Below is a small trained network, with its code and all its weights. Each question gives an input and a target symbol and asks what happens when units are switched off, that is, made to give their printed mean instead of their output.

import numpy as np


def w(rows, s, z=0):
    codes = np.array(rows[::2]) - 128.0
    scale = np.full(codes.shape[1], s)
    scale[-1] = z or s
    return codes * scale


def norm(h):
    return h / np.sqrt((h * h).mean(-1, keepdims=True) + 1e-5)


def f(y):
    return np.maximum(y, 0)


def softmax(a):
    e = np.exp(a - a.max(-1, keepdims=True))
    return e / e.sum(-1, keepdims=True)


def log_softmax(a):
    a = a - a.max(-1, keepdims=True)
    return a - np.log(np.exp(a).sum(-1, keepdims=True))


def net(x, mask):
    ids = ['Φβγεζστ'.index(c) for c in x.split()]
    T = len(ids)
    res = E[ids] + P[:T]
    r = norm(res)
    for j in range(3):
        rows = slice(2 * j, 2 * j + 2)
        q, k, v = (r @ M[0][rows].T for M in (Q, K, V))
        z = softmax(np.where(np.tri(T) > 0, q @ k.T / 2**0.5, -1e9)) @ v
        o = O[0][rows]
        res = res + np.where(mask[j], z, o[:, -1]) @ o[:, :-1]
    y = f(norm(res) @ A[0][:, :-1].T + A[0][:, -1])
    res = res + np.where(mask[3:19], y, B[0][:, -1]) @ B[0][:, :-1]
    return log_softmax(norm(res)[-1] @ U[:, :-1].T + U[:, -1])


Q, K, V, O, A, B = {}, {}, {}, {}, {}, {}
E = w([
[111,238,182,83,141],'Φ',
[23,59,95,132,67],'β',
[137,175,249,109,19],'γ',
[117,83,127,120,86],'ε',
[162,166,44,103,114],'ζ',
[201,48,144,187,148],'σ',
[113,92,159,200,160],'τ',
],0.014)
P = w([
[152,207,103,177,25],'0',
[149,125,121,135,119],'1',
[232,151,144,115,107],'2',
[120,104,69,252,104],'3',
[122,88,108,126,147],'4',
[242,136,152,110,103],'5',
],0.013)
Q[0] = w([
[176,98,99,224,81],'H1',
[156,90,141,56,125],'H1',
[94,117,207,104,127],'H2',
[149,111,192,252,126],'H2',
[146,142,154,19,152],'H3',
[66,148,117,121,74],'H3',
],0.012)
K[0] = w([
[125,70,97,39,165],'H1',
[65,131,156,155,46],'H1',
[73,159,143,48,35],'H2',
[247,112,149,117,103],'H2',
[144,212,67,142,42],'H3',
[203,119,167,171,84],'H3',
],0.011)
V[0] = w([
[77,138,173,198,61],'H1',
[179,145,1,177,144],'H1',
[173,125,155,111,115],'H2',
[94,80,228,86,149],'H2',
[180,49,132,84,96],'H3',
[151,106,236,189,192],'H3',
],0.0072)
O[0] = w([
[120,70,230,150,147,255],'H1',
[127,147,35,165,172,188],'H1',
[161,55,192,132,143,174],'H2',
[147,221,181,165,61,18],'H2',
[174,107,97,179,3,120],'H3',
[140,136,112,227,183,68],'H3',
],0.0062,0.0036)
A[0] = w([
[107,87,110,129,121,35],'N1',
[97,197,122,130,138,199],'N2',
[122,106,129,140,164,26],'N3',
[111,166,122,147,117,9],'N4',
[107,144,78,116,159,3],'N5',
[155,117,146,144,127,132],'N6',
[111,146,179,62,99,96],'N7',
[153,146,149,73,110,6],'N8',
[114,82,119,78,131,87],'N9',
[3,134,133,123,130,42],'N10',
[148,157,176,110,212,90],'N11',
[112,105,103,116,99,76],'N12',
[87,102,121,139,95,108],'N13',
[94,162,152,72,181,126],'N14',
[181,121,76,143,174,86],'N15',
[75,106,169,171,186,54],'N16',
],0.019,0.0049)
B[0] = w([
[174,135,197,102,126,170],'N1',
[126,85,146,113,134,203],'N2',
[127,127,110,146,92,142],'N3',
[150,93,126,86,84,136],'N4',
[47,92,98,137,97,147],'N5',
[112,103,97,119,114,187],'N6',
[146,132,123,166,168,254],'N7',
[142,158,118,167,146,197],'N8',
[115,146,95,167,95,174],'N9',
[251,206,101,114,134,176],'N10',
[111,71,152,107,205,221],'N11',
[118,74,138,134,135,182],'N12',
[92,157,144,72,144,200],'N13',
[121,78,97,124,194,213],'N14',
[139,180,142,104,128,199],'N15',
[82,200,109,163,114,182],'N16',
],0.014,0.0072)
U = w([
[111,92,148,92,224,203],'Φ',
[155,178,133,53,124,147],'β',
[137,151,249,162,123,60],'γ',
[92,51,176,84,93,193],'ε',
[73,86,34,94,132,95],'ζ',
[173,57,69,204,111,3],'σ',
[54,157,126,192,141,139],'τ',
],0.012,0.0036)

Each question gives the input, a string of symbols that net reads in full, and the target symbol t.
The units are the heads (2 rows each of Q, K, V and O) and the neurons (one row each of A and B). Each row of codes is followed by its name. A weight is (code - 128) times the scale printed after its matrix; where a second scale follows, it is the last column's (O, A, B and U).
mask holds one flag per unit, heads first, then neurons. A switched-off unit (its flag False) gives its mean, the last column of its rows in O or B, instead of its output. The means were averaged over made-up inputs and are rounded, as every weight is.
A unit's drop is (log p(t) with every unit on - log p(t) with that unit switched off) / (log p(t) with every unit on - log p(t) with every unit switched off).
The circuit of an input: a set's keep is (log p(t) with only the set's units on - log p(t) with every unit switched off) / (log p(t) with every unit on - log p(t) with every unit switched off). Starting from the 12 units with the biggest drops (on a tie, the unit counted first), units are removed one at a time, each time the one whose removal leaves the highest keep (on an exact tie, the one counted first), for as long as the keep stays at least 0.8.
circuit, biggest first: the units of the circuit, biggest drop first
most important unit: the unit with the biggest drop
top k neurons: the k neurons with the biggest drops, biggest first
which heads matter: for each layer, one digit per head in row order, 1 if its drop is at least 0.15 and else 0, layers parted by /
drop of u: that unit's drop, to one decimal
input β ζ σ γ, target σ: circuit, biggest first -> [H1]
input Φ Φ β Φ, target β: circuit, biggest first -> [N10 N4]
input ζ ε Φ γ, target ε: circuit, biggest first -> [N7 N8]
input Φ ε ε ε, target ε: which heads matter -> 000
input γ Φ Φ Φ σ, target σ: circuit, biggest first -> [N13 N11 N3]
input β τ σ β, target τ: circuit, biggest first -> [H3 N16 N14]
input σ ε Φ Φ ζ σ, target β: which heads matter -> 100
input β ζ γ β ε, target ε: which heads matter -> 001
input σ ζ τ, target β: circuit, biggest first -> [H1 N15 N7]
input τ β ζ ε, target ζ: top 4 neurons -> [N11 N13 N2 N15]
input Φ β ε β, target ε: top 3 neurons -> [N13 N1 N12]
input ζ β Φ ζ, target ζ: which heads matter -> 010
input Φ β γ β, target γ: top 2 neurons -> [N1 N10]
input τ ζ β Φ, target ζ: most important unit -> H1
input β γ Φ ζ ζ, target ζ: which heads matter -> 000
input Φ γ β ε σ, target σ: top 2 neurons -> [N11 N6]
input σ ε σ Φ, target σ: top 2 neurons -> [N13 N4]
input ε τ τ β, target τ: top 2 neurons -> [N16 N13]
input ζ ζ β σ β, target β: drop of N9 -> 0.0
input ε ζ ζ γ, target ζ: drop of N13 -> 0.1
input Φ β ε Φ, target ε: drop of H3 -> 0.4
input ε γ γ Φ, target γ: most important unit -> N14
